Below is a small trained network, with its code and all its weights. Each question gives an input and a class and asks what happens when units are switched off, that is, made to give their printed mean instead of their output.

import numpy as np


def w(rows, s, z=0):
    codes = np.array(rows[::2]) - 128.0
    scale = np.full(codes.shape[1], s)
    scale[-1] = z or s
    return codes * scale


def f(y):
    return np.maximum(y, 0)


def log_softmax(a):
    a = a - a.max(-1, keepdims=True)
    return a - np.log(np.exp(a).sum(-1, keepdims=True))


def net(x, mask):
    res = np.array(x, float).reshape(1, 5) / 4 @ E
    y = f(res @ A[0][:, :-1].T + A[0][:, -1])
    res = res + np.where(mask, y, B[0][:, -1]) @ B[0][:, :-1]
    return log_softmax(res[-1] @ U[:, :-1].T + U[:, -1])


A, B = {}, {}
E = w([
[24,52,70,109],'x0',
[134,120,124,136],'x1',
[131,125,125,132],'x2',
[88,222,2,165],'x3',
[35,190,207,240],'x4',
],0.01)
A[0] = w([
[105,168,67,129,105],'n0',
[30,61,116,137,118],'n1',
[206,122,100,68,110],'n2',
[118,157,181,155,137],'n3',
[68,131,71,115,103],'n4',
[154,51,158,104,109],'n5',
[22,46,106,96,96],'n6',
[183,208,172,98,90],'n7',
[91,131,129,182,106],'n8',
[91,83,120,61,107],'n9',
[107,149,147,166,108],'n10',
[100,85,169,113,131],'n11',
[109,68,198,129,123],'n12',
[152,125,112,73,106],'n13',
[174,78,120,57,153],'n14',
[115,118,129,129,6],'n15',
[103,184,190,255,113],'n16',
[174,81,90,67,103],'n17',
[115,142,84,182,102],'n18',
[122,87,194,134,123],'n19',
[147,93,204,125,106],'n20',
[56,104,145,148,124],'n21',
[166,109,88,79,95],'n22',
[111,154,78,150,133],'n23',
[118,66,199,118,111],'n24',
[122,203,61,137,88],'n25',
[206,190,175,147,104],'n26',
[84,122,181,178,125],'n27',
[177,124,75,61,119],'n28',
[152,69,185,113,112],'n29',
[202,242,100,155,91],'n30',
[133,121,177,66,100],'n31',
[141,129,147,129,37],'n32',
[189,140,163,164,90],'n33',
[77,114,190,197,141],'n34',
[159,158,162,175,125],'n35',
],0.014,0.011)
B[0] = w([
[84,86,66,178,175],'n0',
[173,112,219,125,192],'n1',
[169,200,130,75,188],'n2',
[160,168,121,107,184],'n3',
[106,57,117,203,178],'n4',
[77,123,118,166,189],'n5',
[222,65,254,174,201],'n6',
[189,31,179,182,169],'n7',
[140,149,116,130,168],'n8',
[180,140,174,110,179],'n9',
[121,179,128,87,165],'n10',
[62,81,73,170,170],'n11',
[63,94,44,190,190],'n12',
[143,146,89,124,163],'n13',
[149,194,157,77,214],'n14',
[35,68,34,186,128],'n15',
[169,187,81,92,248],'n16',
[143,150,112,119,197],'n17',
[88,132,122,172,165],'n18',
[65,132,119,158,182],'n19',
[89,103,74,172,186],'n20',
[196,162,147,95,173],'n21',
[142,156,118,92,174],'n22',
[68,92,53,162,175],'n23',
[58,129,94,150,190],'n24',
[81,126,109,132,182],'n25',
[160,92,216,155,185],'n26',
[178,187,99,93,190],'n27',
[133,202,107,73,191],'n28',
[79,132,109,131,189],'n29',
[85,37,146,194,185],'n30',
[114,63,57,163,164],'n31',
[131,105,68,169,129],'n32',
[132,47,179,201,162],'n33',
[175,191,108,34,210],'n34',
[173,166,166,108,175],'n35',
],0.012,0.017)
U = w([
[227,254,43,51,81],'0',
[230,85,206,196,207],'1',
[23,149,29,186,3],'2',
],0.0096,0.0055)

Each question gives the input, the list of numbers given to net, and the class t.
The units are the neurons (one row each of A and B). Each row of codes is followed by its name. A weight is (code - 128) times the scale printed after its matrix; where a second scale follows, it is the last column's (A, B and U).
mask holds one flag per neuron, in row order. A switched-off neuron (its flag False) gives its mean, the last column of its row in B, instead of its output. The means were averaged over made-up inputs and are rounded, as every weight is.
A unit's drop is (log p(t) with every unit on - log p(t) with that unit switched off) / (log p(t) with every unit on - log p(t) with every unit switched off).
The circuit of an input: a set's keep is (log p(t) with only the set's units on - log p(t) with every unit switched off) / (log p(t) with every unit on - log p(t) with every unit switched off). Starting from the 12 units with the biggest drops (on a tie, the unit counted first), units are removed one at a time, each time the one whose removal leaves the highest keep (on an exact tie, the one counted first), for as long as the keep stays at least 0.8.
circuit, biggest first: the units of the circuit, biggest drop first
most important unit: the unit with the biggest drop
top k neurons: the k neurons with the biggest drops, biggest first
drop when u is switched off: that unit's drop, to one decimal
input [-7,2,-7,4,-5], class 1: circuit, biggest first => n30
input [7,4,5,-8,4], class 2: top 2 neurons => n12, n24
input [3,-7,1,-7,6], class 2: top 4 neurons => n12, n11, n24, n19
input [8,-7,5,-1,8], class 0: top 2 neurons => n34, n27
input [7,6,1,-8,6], class 2: top 4 neurons => n12, n24, n11, n19
input [-7,8,5,-3,7], class 0: top 3 neurons => n16, n34, n6
input [0,-1,-2,8,8], class 0: top 3 neurons => n16, n34, n27
input [-6,-4,6,0,5], class 1: top 2 neurons => n26, n7
input [-8,5,8,6,-6], class 1: top 2 neurons => n30, n7
input [-3,-6,8,4,1], class 2: top 2 neurons => n6, n1
input [8,-3,1,2,8], class 0: top 3 neurons => n34, n16, n27
input [-6,0,2,-3,8], class 0: drop when n16 is switched off => 0.9
input [2,-4,-4,5,5], class 0: drop when n24 is switched off => 0.1
input [-1,-8,3,7,-6], class 2: most important unit => n30
input [-7,-7,-2,-8,-4], class 2: drop when n6 is switched off => 0.3
